Here is a tiny trained network, its code and every weight. The questions are about switching its units off for an input and a class, where a switched-off unit gives its printed mean instead of its output.

import numpy as np


def w(rows, s, z=0):
    codes = np.array(rows[::2]) - 128.0
    scale = np.full(codes.shape[1], s)
    scale[-1] = z or s
    return codes * scale


def norm(h):
    return h / np.sqrt((h * h).mean(-1, keepdims=True) + 1e-5)


def f(y):
    return np.maximum(y, 0)


def log_softmax(a):
    a = a - a.max(-1, keepdims=True)
    return a - np.log(np.exp(a).sum(-1, keepdims=True))


def net(x, mask):
    res = np.array(x, float).reshape(1, 2) / 4 @ E
    u = 0
    for l in range(2):
        y = f(norm(res) @ A[l][:, :-1].T + A[l][:, -1])
        res = res + np.where(mask[u : u + 4], y, B[l][:, -1]) @ B[l][:, :-1]
        u += 4
    return log_softmax(norm(res)[-1] @ U[:, :-1].T + U[:, -1])


A, B = {}, {}
E = w([
[123,176,177,92,60,140,55,184,61,110],'x0',
[71,117,154,131,125,7,143,130,98,201],'x1',
],0.013)
A[0] = w([
[61,146,149,145,107,2,159,133,120,141,122],'L0N0',
[109,142,150,125,103,78,129,142,107,139,83],'L0N1',
[131,134,140,112,72,115,74,151,92,141,82],'L0N2',
[135,121,119,171,135,135,104,120,146,112,254],'L0N3',
],0.012,0.0042)
B[0] = w([
[170,102,147,122,115,159,124,127,117,179,252],'L0N0',
[160,85,7,125,178,91,89,87,182,95,181],'L0N1',
[73,185,166,119,111,136,184,142,125,68,188],'L0N2',
[94,152,160,105,112,89,132,161,88,131,167],'L0N3',
],0.015)
A[1] = w([
[112,101,134,217,185,139,186,98,180,135,73],'L1N0',
[149,142,149,193,131,249,111,139,143,74,135],'L1N1',
[170,130,179,109,88,229,117,147,93,156,86],'L1N2',
[90,127,155,138,167,117,224,141,130,125,1],'L1N3',
],0.023,0.00052)
B[1] = w([
[69,210,149,77,120,149,74,202,64,35,230],'L1N0',
[152,74,124,92,178,99,73,156,70,246,253],'L1N1',
[111,136,100,178,110,116,187,75,202,55,226],'L1N2',
[164,92,98,174,101,135,173,63,197,120,218],'L1N3',
],0.011,0.015)
U = w([
[169,30,81,56,197,74,48,162,79,214,151],'0',
[30,202,149,56,127,124,154,192,86,2,166],'1',
[167,71,78,153,109,98,184,55,226,88,207],'2',
[156,159,211,190,151,153,99,147,153,146,13],'3',
[112,213,213,195,154,174,103,149,170,208,2],'4',
],0.0097,0.0041)

Each question gives the input, the list of numbers given to net, and the class t.
The units are the neurons (one row each of A and B). Each row of codes is followed by its name. A weight is (code - 128) times the scale printed after its matrix; where a second scale follows, it is the last column's (A, B and U).
mask holds one flag per neuron, layer by layer. A switched-off neuron (its flag False) gives its mean, the last column of its row in B, instead of its output. The means were averaged over made-up inputs and are rounded, as every weight is.
A unit's drop is (log p(t) with every unit on - log p(t) with that unit switched off) / (log p(t) with every unit on - log p(t) with every unit switched off).
The circuit of an input: a set's keep is (log p(t) with only the set's units on - log p(t) with every unit switched off) / (log p(t) with every unit on - log p(t) with every unit switched off). Starting from all 8 units, units are removed one at a time, each time the one whose removal leaves the highest keep (on an exact tie, the one counted first), for as long as the keep stays at least 0.8.
circuit, biggest first: the units of the circuit, biggest drop first
k most important neurons: the k neurons with the biggest drops, biggest first
top k neurons in layer l: the k neurons of layer l with the biggest drops, biggest first
drop when u is switched off: that unit's drop, to one decimal
input [4,3], class 1: circuit, biggest first : (L0N2)
input [8,-8], class 0: 3 most important neurons : (L1N1, L1N0, L0N0)
input [-2,-5], class 0: 3 most important neurons : (L1N1, L0N0, L0N2)
input [-4,1], class 1: 2 most important neurons : (L1N0, L0N2)
input [4,-7], class 0: 3 most important neurons : (L1N1, L0N0, L1N3)
input [-2,2], class 2: 3 most important neurons : (L0N0, L1N1, L1N2)
input [-4,-5], class 0: 2 most important neurons : (L1N1, L0N0)
input [0,1], class 2: 2 most important neurons : (L0N0, L1N1)
input [-8,-8], class 0: 2 most important neurons : (L1N1, L0N1)
input [-3,-4], class 0: top 3 neurons in layer 0 : (L0N0, L0N1, L0N2)
input [3,0], class 2: 3 most important neurons : (L1N0, L1N3, L0N2)
input [-1,2], class 2: 2 most important neurons : (L0N0, L1N1)
input [1,0], class 2: 3 most important neurons : (L1N3, L1N0, L0N2)
input [3,-2], class 2: 3 most important neurons : (L0N1, L1N0, L1N3)
input [0,2], class 2: 2 most important neurons : (L1N1, L0N0)
input [0,-1], class 2: 3 most important neurons : (L1N0, L0N1, L1N1)
input [-6,-5], class 1: 2 most important neurons : (L1N0, L0N3)
input [-2,-7], class 0: drop when L0N0 is switched off : 0.4
input [-7,2], class 1: drop when L1N0 is switched off : 1.2
input [0,-7], class 0: drop when L0N0 is switched off : 0.8
input [-5,0], class 1: drop when L0N2 is switched off : 0.1
input [2,0], class 2: top neuron in layer 0 : (L0N2)
